Here is a tiny trained network, its code and every weight. The questions are about switching its units off for an input and a target symbol, where a switched-off unit gives its printed mean instead of its output.

import numpy as np


def w(rows, s, z=0):
    codes = np.array(rows[::2]) - 128.0
    scale = np.full(codes.shape[1], s)
    scale[-1] = z or s
    return codes * scale


def norm(h):
    return h / np.sqrt((h * h).mean(-1, keepdims=True) + 1e-5)


def f(y):
    return np.maximum(y, 0)


def softmax(a):
    e = np.exp(a - a.max(-1, keepdims=True))
    return e / e.sum(-1, keepdims=True)


def log_softmax(a):
    a = a - a.max(-1, keepdims=True)
    return a - np.log(np.exp(a).sum(-1, keepdims=True))


def net(x, mask):
    ids = ['αζηλμστψω'.index(c) for c in x.split()]
    T = len(ids)
    res = E[ids] + P[:T]
    u = 0
    for l in range(2):
        r = norm(res)
        for j in range(2):
            rows = slice(2 * j, 2 * j + 2)
            q, k, v = (r @ M[l][rows].T for M in (Q, K, V))
            z = softmax(np.where(np.tri(T) > 0, q @ k.T / 2**0.5, -1e9)) @ v
            o = O[l][rows]
            res = res + np.where(mask[u + j], z, o[:, -1]) @ o[:, :-1]
        u += 2
        y = f(norm(res) @ A[l][:, :-1].T + A[l][:, -1])
        res = res + np.where(mask[u : u + 8], y, B[l][:, -1]) @ B[l][:, :-1]
        u += 8
    return log_softmax(norm(res)[-1] @ U[:, :-1].T + U[:, -1])


Q, K, V, O, A, B = {}, {}, {}, {}, {}, {}
E = w([
[70,157,145,104],'α',
[155,62,34,179],'ζ',
[153,129,194,139],'η',
[238,133,108,28],'λ',
[155,154,137,88],'μ',
[164,162,146,97],'σ',
[117,100,166,165],'τ',
[13,143,134,187],'ψ',
[115,56,253,92],'ω',
],0.019)
P = w([
[139,86,221,152],'0',
[133,101,228,126],'1',
[134,119,193,115],'2',
[158,205,52,2],'3',
[92,139,133,83],'4',
[109,158,117,83],'5',
],0.0069)
Q[0] = w([
[253,57,240,70],'0.h0',
[127,23,152,255],'0.h0',
[175,23,79,69],'0.h1',
[191,127,1,189],'0.h1',
],0.0073)
K[0] = w([
[58,231,189,138],'0.h0',
[162,89,254,171],'0.h0',
[133,141,179,119],'0.h1',
[170,131,171,122],'0.h1',
],0.0095)
V[0] = w([
[127,126,117,227],'0.h0',
[144,20,96,120],'0.h0',
[182,1,35,139],'0.h1',
[60,102,111,97],'0.h1',
],0.0064)
O[0] = w([
[125,28,151,74,126],'0.h0',
[107,141,93,96,197],'0.h0',
[123,105,117,104,2],'0.h1',
[72,125,248,140,141],'0.h1',
],0.012,0.0013)
A[0] = w([
[244,105,90,139,98],'0.n0',
[189,80,46,184,103],'0.n1',
[66,92,200,91,173],'0.n2',
[41,109,25,120,171],'0.n3',
[199,25,130,155,199],'0.n4',
[196,75,80,169,112],'0.n5',
[125,191,107,160,251],'0.n6',
[2,53,140,117,111],'0.n7',
],0.0089,0.0018)
B[0] = w([
[73,159,96,72,212],'0.n0',
[3,79,150,66,218],'0.n1',
[169,67,162,164,253],'0.n2',
[50,65,117,168,223],'0.n3',
[83,164,43,124,240],'0.n4',
[129,148,133,55,203],'0.n5',
[139,144,130,195,183],'0.n6',
[167,150,117,172,254],'0.n7',
],0.0078,0.0052)
Q[1] = w([
[255,151,98,129],'1.h0',
[76,103,155,198],'1.h0',
[193,82,88,76],'1.h1',
[43,96,120,152],'1.h1',
],0.012)
K[1] = w([
[184,109,83,118],'1.h0',
[145,103,88,193],'1.h0',
[125,5,238,130],'1.h1',
[80,139,113,108],'1.h1',
],0.012)
V[1] = w([
[108,176,232,69],'1.h0',
[4,220,247,124],'1.h0',
[40,159,126,134],'1.h1',
[56,88,160,199],'1.h1',
],0.0043)
O[1] = w([
[93,197,138,68,170],'1.h0',
[166,2,44,94,252],'1.h0',
[220,70,191,96,166],'1.h1',
[109,197,97,141,208],'1.h1',
],0.0063,0.0021)
A[1] = w([
[180,110,73,249,35],'1.n0',
[166,81,123,191,88],'1.n1',
[132,108,146,155,96],'1.n2',
[68,28,56,84,1],'1.n3',
[99,152,81,230,58],'1.n4',
[193,158,131,166,10],'1.n5',
[93,120,174,187,10],'1.n6',
[142,79,139,186,124],'1.n7',
],0.013,0.0019)
B[1] = w([
[227,84,73,155,177],'1.n0',
[147,212,95,160,177],'1.n1',
[152,175,45,213,164],'1.n2',
[2,81,36,130,254],'1.n3',
[208,93,233,116,179],'1.n4',
[45,58,16,157,156],'1.n5',
[82,176,55,62,201],'1.n6',
[146,139,118,17,195],'1.n7',
],0.0069,0.0083)
U = w([
[73,192,160,105,2],'α',
[80,98,77,101,231],'ζ',
[142,139,95,114,11],'η',
[159,90,168,84,249],'λ',
[170,144,94,9,14],'μ',
[219,87,69,123,130],'σ',
[142,138,107,108,18],'τ',
[146,126,134,188,162],'ψ',
[140,144,105,104,30],'ω',
],0.016,0.0034)

Each question gives the input, a string of symbols that net reads in full, and the target symbol t.
The units are the heads (2 rows each of Q, K, V and O) and the neurons (one row each of A and B). Each row of codes is followed by its name. A weight is (code - 128) times the scale printed after its matrix; where a second scale follows, it is the last column's (O, A, B and U).
mask holds one flag per unit, layer by layer, with each layer's heads first. A switched-off unit (its flag False) gives its mean, the last column of its rows in O or B, instead of its output. The means were averaged over made-up inputs and are rounded, as every weight is.
A unit's drop is (log p(t) with every unit on - log p(t) with that unit switched off) / (log p(t) with every unit on - log p(t) with every unit switched off).
The circuit of an input: a set's keep is (log p(t) with only the set's units on - log p(t) with every unit switched off) / (log p(t) with every unit on - log p(t) with every unit switched off). Starting from the 12 units with the biggest drops (on a tie, the unit counted first), units are removed one at a time, each time the one whose removal leaves the highest keep (on an exact tie, the one counted first), for as long as the keep stays at least 0.8.
circuit, biggest first: the units of the circuit, biggest drop first
most important unit: the unit with the biggest drop
top k neurons: the k neurons with the biggest drops, biggest first
k most important neurons of layer l: the k neurons of layer l with the biggest drops, biggest first
which heads matter: for each layer, one digit per head in row order, 1 if its drop is at least 0.15 and else 0, layers parted by /
drop when u is switched off: that unit's drop, to one decimal
input ζ ζ α λ μ, target α: 2 most important neurons of layer 1	(1.n0; 1.n3)
input τ α ψ, target ψ: circuit, biggest first	(0.n7; 0.n1; 1.n3; 1.n4)
input μ ζ η, target μ: top 3 neurons	(1.n3; 0.n7; 1.n7)
input λ λ η, target α: 3 most important neurons of layer 0	(0.n1; 0.n3; 0.n7)
input μ τ ζ ω, target λ: 2 most important neurons of layer 1	(1.n3; 1.n6)
input η ψ τ ψ, target ψ: which heads matter	01 / 01
input η ψ σ α, target α: most important unit	0.h0
input α α μ, target ψ: 3 most important neurons of layer 1	(1.n7; 1.n3; 1.n6)
input α ζ ζ ψ η, target λ: which heads matter	01 / 00
input τ α ζ ζ η, target μ: 2 most important neurons of layer 0	(0.n7; 0.n6)
input ω α η, target ψ: which heads matter	11 / 00
input τ ψ σ, target λ: top 2 neurons	(1.n3; 1.n6)
input λ ψ η, target λ: top 3 neurons	(0.n7; 1.n3; 1.n0)
input α λ τ α σ, target ψ: which heads matter	10 / 00
input ζ τ ω ω, target λ: which heads matter	00 / 00
input μ α σ, target ψ: which heads matter	11 / 00
input α λ α η, target ψ: most important neuron of layer 0	(0.n1)
input μ ψ μ, target λ: drop when 1.n7 is switched off	0.1
input ζ ψ σ, target λ: drop when 1.n6 is switched off	0.2
